Here is a tiny trained network, its code and every weight. The questions are about switching its units off for an input and a class, where a switched-off unit gives its printed mean instead of its output.

import numpy as np


def w(rows, s, z=0):
    codes = np.array(rows[::2]) - 128.0
    scale = np.full(codes.shape[1], s)
    scale[-1] = z or s
    return codes * scale


def norm(h):
    return h / np.sqrt((h * h).mean(-1, keepdims=True) + 1e-5)


def f(y):
    return np.maximum(y, 0)


def log_softmax(a):
    a = a - a.max(-1, keepdims=True)
    return a - np.log(np.exp(a).sum(-1, keepdims=True))


def net(x, mask):
    res = np.array(x, float).reshape(1, 7) / 4 @ E
    u = 0
    for l in range(4):
        y = f(norm(res) @ A[l][:, :-1].T + A[l][:, -1])
        res = res + np.where(mask[u : u + 6], y, B[l][:, -1]) @ B[l][:, :-1]
        u += 6
    return log_softmax(norm(res)[-1] @ U[:, :-1].T + U[:, -1])


A, B = {}, {}
E = w([
[167,202,102,82,187],'x0',
[102,58,110,187,81],'x1',
[124,127,114,128,136],'x2',
[137,131,139,134,120],'x3',
[121,126,125,131,134],'x4',
[124,127,120,127,129],'x5',
[254,31,170,104,234],'x6',
],0.0072)
A[0] = w([
[104,61,133,170,196,72],'L0N1',
[76,170,175,57,34,250],'L0N2',
[12,119,111,143,113,126],'L0N3',
[136,101,212,18,100,58],'L0N4',
[192,61,149,137,193,175],'L0N5',
[92,140,144,191,2,128],'L0N6',
],0.0084,0.0026)
B[0] = w([
[122,153,70,137,89,176],'L0N1',
[71,183,135,166,127,245],'L0N2',
[175,117,130,129,172,218],'L0N3',
[115,105,128,99,177,167],'L0N4',
[105,66,52,53,94,254],'L0N5',
[136,85,153,104,254,246],'L0N6',
],0.0074,0.0063)
A[1] = w([
[162,137,214,111,101,81],'L1N1',
[45,148,135,189,82,26],'L1N2',
[122,87,130,165,99,166],'L1N3',
[157,255,138,158,150,80],'L1N4',
[196,118,39,81,137,132],'L1N5',
[224,167,80,88,136,6],'L1N6',
],0.008,0.0018)
B[1] = w([
[103,182,147,197,83,129],'L1N1',
[166,63,169,99,112,177],'L1N2',
[229,150,1,153,116,156],'L1N3',
[93,204,104,185,66,213],'L1N4',
[30,158,170,97,122,253],'L1N5',
[162,148,166,147,220,189],'L1N6',
],0.0069,0.0054)
A[2] = w([
[111,193,122,178,254,253],'L2N1',
[13,150,151,153,62,159],'L2N2',
[38,38,132,209,79,148],'L2N3',
[143,4,86,36,121,12],'L2N4',
[129,63,222,101,134,167],'L2N5',
[74,70,146,232,134,45],'L2N6',
],0.0064,0.0024)
B[2] = w([
[71,110,152,200,111,254],'L2N1',
[177,46,138,186,148,189],'L2N2',
[194,126,67,109,188,179],'L2N3',
[118,147,183,160,68,213],'L2N4',
[67,107,63,99,100,169],'L2N5',
[164,221,124,81,255,162],'L2N6',
],0.0084,0.0072)
A[3] = w([
[19,104,50,146,182,178],'L3N1',
[196,165,72,82,51,4],'L3N2',
[41,72,179,2,81,120],'L3N3',
[118,123,114,129,72,48],'L3N4',
[221,58,32,89,49,169],'L3N5',
[81,250,153,19,136,150],'L3N6',
],0.0065,0.0024)
B[3] = w([
[113,109,246,71,89,255],'L3N1',
[84,77,168,37,121,132],'L3N2',
[193,236,167,78,153,216],'L3N3',
[113,86,93,58,169,133],'L3N4',
[164,152,150,124,5,195],'L3N5',
[211,56,2,137,109,185],'L3N6',
],0.0079,0.0067)
U = w([
[71,148,175,190,142,160],'0',
[175,122,92,99,251,252],'1',
[194,146,141,35,89,70],'2',
[196,62,54,155,41,50],'3',
[116,236,43,196,103,95],'4',
],0.014,0.0023)

Each question gives the input, the list of numbers given to net, and the class t.
The units are the neurons (one row each of A and B). Each row of codes is followed by its name. A weight is (code - 128) times the scale printed after its matrix; where a second scale follows, it is the last column's (A, B and U).
mask holds one flag per neuron, layer by layer. A switched-off neuron (its flag False) gives its mean, the last column of its row in B, instead of its output. The means were averaged over made-up inputs and are rounded, as every weight is.
A unit's drop is (log p(t) with every unit on - log p(t) with that unit switched off) / (log p(t) with every unit on - log p(t) with every unit switched off).
The circuit of an input: a set's keep is (log p(t) with only the set's units on - log p(t) with every unit switched off) / (log p(t) with every unit on - log p(t) with every unit switched off). Starting from the 12 units with the biggest drops (on a tie, the unit counted first), units are removed one at a time, each time the one whose removal leaves the highest keep (on an exact tie, the one counted first), for as long as the keep stays at least 0.8.
circuit, biggest first: the units of the circuit, biggest drop first
most important unit: the unit with the biggest drop
k most important neurons: the k neurons with the biggest drops, biggest first
k most important neurons of layer l: the k neurons of layer l with the biggest drops, biggest first
drop when u is switched off: that unit's drop, to one decimal
input [-7,7,-1,-1,-4,-7,-6], class 1: circuit, biggest first	L0N6, L2N6, L2N3
input [1,0,2,-8,-8,-7,-1], class 4: most important unit	L0N5
input [7,-2,1,-3,6,5,0], class 4: circuit, biggest first	L0N6, L1N4
input [-5,-1,5,3,3,0,3], class 2: circuit, biggest first	L0N5, L3N3, L2N2
input [7,2,-3,-7,4,1,0], class 0: circuit, biggest first	L0N5, L2N1
input [6,-1,-7,-7,8,2,-1], class 4: 3 most important neurons	L0N5, L0N6, L1N4
input [-7,5,0,2,-6,0,-4], class 1: 3 most important neurons	L0N6, L2N6, L2N3
input [-4,7,-7,2,-1,-4,-4], class 1: circuit, biggest first	L0N6, L2N3
input [8,4,3,-3,0,7,7], class 2: 2 most important neurons	L0N5, L0N6
input [-7,7,-8,3,-6,-4,-1], class 1: 3 most important neurons	L0N6, L2N6, L0N5
input [7,-4,4,-2,1,-8,0], class 4: 3 most important neurons	L0N6, L1N4, L0N5
input [1,8,-6,-8,-5,-5,1], class 2: 4 most important neurons	L2N2, L3N6, L2N1, L3N5
input [2,8,5,0,1,-3,7], class 2: 4 most important neurons	L0N5, L1N5, L2N2, L2N1
input [-2,0,-5,4,2,-3,6], class 2: most important unit	L3N3
input [-8,5,-2,8,-4,0,-3], class 1: 2 most important neurons of layer 2	L2N6, L2N3
input [1,4,-7,-5,-8,-8,5], class 2: 2 most important neurons	L3N3, L1N5
input [-8,6,2,6,-4,6,-8], class 1: 3 most important neurons	L0N6, L2N6, L2N3
input [2,8,7,-3,-1,-4,5], class 2: 2 most important neurons of layer 1	L1N5, L1N4
input [-4,1,-2,0,3,2,-8], class 1: 2 most important neurons of layer 2	L2N3, L2N6
input [-5,-4,2,8,-5,-2,5], class 2: most important neuron	L3N3
input [-1,5,-7,0,5,4,-4], class 1: 3 most important neurons of layer 2	L2N6, L2N3, L2N4
input [8,3,-7,-5,5,4,-6], class 0: 3 most important neurons of layer 2	L2N2, L2N1, L2N6
input [1,3,4,1,5,-3,4], class 2: 2 most important neurons	L1N5, L3N3
input [4,2,-2,-3,4,-2,-6], class 0: drop when L0N6 is switched off	0.1
input [-5,7,8,-5,-3,0,-4], class 1: drop when L0N6 is switched off	0.2
input [-5,-6,-4,-6,2,-1,7], class 2: 2 most important neurons of layer 0	L0N5, L0N6
input [-7,6,-8,-6,-1,-6,-8], class 1: drop when L2N3 is switched off	0.2
input [-5,6,7,-6,8,8,-4], class 1: drop when L0N6 is switched off	0.1
input [8,5,-5,-1,0,5,-4], class 0: most important neuron of layer 2	L2N2
